Below is a small trained network, with its code and all its weights. Each question gives an input and a class and asks what happens when units are switched off, that is, made to give their printed mean instead of their output.

import numpy as np


def w(rows, s, z=0):
    codes = np.array(rows[::2]) - 128.0
    scale = np.full(codes.shape[1], s)
    scale[-1] = z or s
    return codes * scale


def norm(h):
    return h / np.sqrt((h * h).mean(-1, keepdims=True) + 1e-5)


def f(y):
    return np.maximum(y, 0)


def log_softmax(a):
    a = a - a.max(-1, keepdims=True)
    return a - np.log(np.exp(a).sum(-1, keepdims=True))


def net(x, mask):
    res = np.array(x, float).reshape(1, 8) / 4 @ E
    u = 0
    for l in range(2):
        y = f(norm(res) @ A[l][:, :-1].T + A[l][:, -1])
        res = res + np.where(mask[u : u + 8], y, B[l][:, -1]) @ B[l][:, :-1]
        u += 8
    return log_softmax(norm(res)[-1] @ U[:, :-1].T + U[:, -1])


A, B = {}, {}
E = w([
[125,141,166,170,3,143,149,86,71],'x0',
[91,142,147,133,244,86,195,177,124],'x1',
[148,177,144,95,138,96,136,116,120],'x2',
[46,111,118,161,157,143,175,165,255],'x3',
[123,175,92,47,147,171,129,123,172],'x4',
[216,142,153,141,143,134,186,128,174],'x5',
[111,67,180,67,119,78,160,132,157],'x6',
[85,139,108,128,66,77,135,190,116],'x7',
],0.008)
A[0] = w([
[29,127,149,93,149,66,92,169,100,109],'0.n0',
[115,89,86,42,75,135,51,148,164,102],'0.n1',
[155,141,136,153,143,255,126,180,132,107],'0.n2',
[181,145,196,126,131,100,138,89,171,25],'0.n3',
[103,133,79,98,143,181,17,177,120,7],'0.n4',
[93,124,90,163,150,109,87,121,64,133],'0.n5',
[141,140,86,150,102,236,47,135,60,66],'0.n6',
[213,138,60,91,109,174,109,49,163,85],'0.n7',
],0.0071,0.002)
B[0] = w([
[121,79,154,90,207,137,137,139,135,217],'0.n0',
[94,172,142,89,61,114,179,158,165,219],'0.n1',
[142,55,90,100,114,133,120,160,90,196],'0.n2',
[112,130,185,166,115,199,134,70,83,188],'0.n3',
[172,144,254,167,134,156,135,128,119,188],'0.n4',
[100,124,142,84,118,66,66,103,138,204],'0.n5',
[69,128,98,103,74,162,85,59,144,254],'0.n6',
[103,130,166,130,151,119,50,170,87,252],'0.n7',
],0.0089,0.004)
A[1] = w([
[112,157,204,143,84,143,165,168,188,113],'1.n0',
[229,142,116,173,73,163,142,77,109,122],'1.n1',
[234,123,199,130,110,59,137,127,126,64],'1.n2',
[96,87,94,218,54,118,138,199,160,172],'1.n3',
[230,221,108,102,224,118,85,148,2,181],'1.n4',
[130,143,112,101,227,215,83,128,190,129],'1.n5',
[163,74,132,104,199,109,115,213,141,255],'1.n6',
[133,166,153,239,153,84,159,130,106,86],'1.n7',
],0.008,0.0037)
B[1] = w([
[94,193,76,153,131,181,179,174,2,202],'1.n0',
[137,114,150,71,236,94,174,92,145,202],'1.n1',
[182,119,149,224,138,165,175,86,127,183],'1.n2',
[135,138,76,142,87,122,142,131,232,213],'1.n3',
[123,169,55,132,84,128,159,197,167,253],'1.n4',
[69,10,133,92,249,66,86,111,92,226],'1.n5',
[78,145,51,172,136,66,95,173,189,254],'1.n6',
[123,193,141,77,78,157,139,135,115,173],'1.n7',
],0.0077,0.0063)
U = w([
[144,99,94,195,116,147,133,103,164,112],'0',
[158,136,159,98,116,155,63,90,75,168],'1',
[224,147,199,174,139,149,197,103,92,2],'2',
[97,184,122,134,96,132,175,165,158,176],'3',
[81,98,138,102,248,82,124,169,162,146],'4',
],0.016,0.0035)

Each question gives the input, the list of numbers given to net, and the class t.
The units are the neurons (one row each of A and B). Each row of codes is followed by its name. A weight is (code - 128) times the scale printed after its matrix; where a second scale follows, it is the last column's (A, B and U).
mask holds one flag per neuron, layer by layer. A switched-off neuron (its flag False) gives its mean, the last column of its row in B, instead of its output. The means were averaged over made-up inputs and are rounded, as every weight is.
A unit's drop is (log p(t) with every unit on - log p(t) with that unit switched off) / (log p(t) with every unit on - log p(t) with every unit switched off).
unit that matters most: the unit with the biggest drop
k most important neurons: the k neurons with the biggest drops, biggest first
top k neurons in layer l: the k neurons of layer l with the biggest drops, biggest first
drop of u: that unit's drop, to one decimal
input [-7,0,5,-5,-7,2,-6,-2], class 3: unit that matters most -> 1.n4
input [1,-8,-3,4,3,7,4,-6], class 1: 2 most important neurons -> [0.n3, 0.n7]
input [0,-7,0,6,3,-8,-3,-4], class 1: top 3 neurons in layer 0 -> [0.n4, 0.n6, 0.n7]
input [-7,-7,-2,-2,2,3,7,1], class 3: 3 most important neurons -> [0.n1, 1.n5, 0.n0]
input [7,5,-2,-2,6,-5,4,-8], class 1: 4 most important neurons -> [1.n6, 1.n1, 0.n0, 1.n3]
input [-6,-5,-3,3,3,3,0,5], class 3: 3 most important neurons -> [0.n1, 1.n0, 0.n0]
input [-1,3,6,5,-4,5,-1,7], class 3: 2 most important neurons -> [1.n5, 1.n7]
input [-3,-5,-7,-4,7,-7,6,4], class 3: 2 most important neurons -> [0.n1, 1.n5]
input [5,8,6,-7,8,3,6,2], class 2: top 2 neurons in layer 0 -> [0.n3, 0.n7]
input [0,-2,-7,6,-6,-3,6,-6], class 0: top 3 neurons in layer 0 -> [0.n7, 0.n0, 0.n5]
input [-4,-8,-4,3,8,7,-4,-7], class 4: drop of 1.n5 -> 0.5
input [2,-5,-5,-1,2,3,-4,1], class 1: drop of 1.n4 -> 0.1
input [2,-5,2,6,0,8,6,-2], class 2: drop of 0.n3 -> 0.1
input [-2,-7,-1,5,0,4,-2,-5], class 4: unit that matters most -> 1.n5
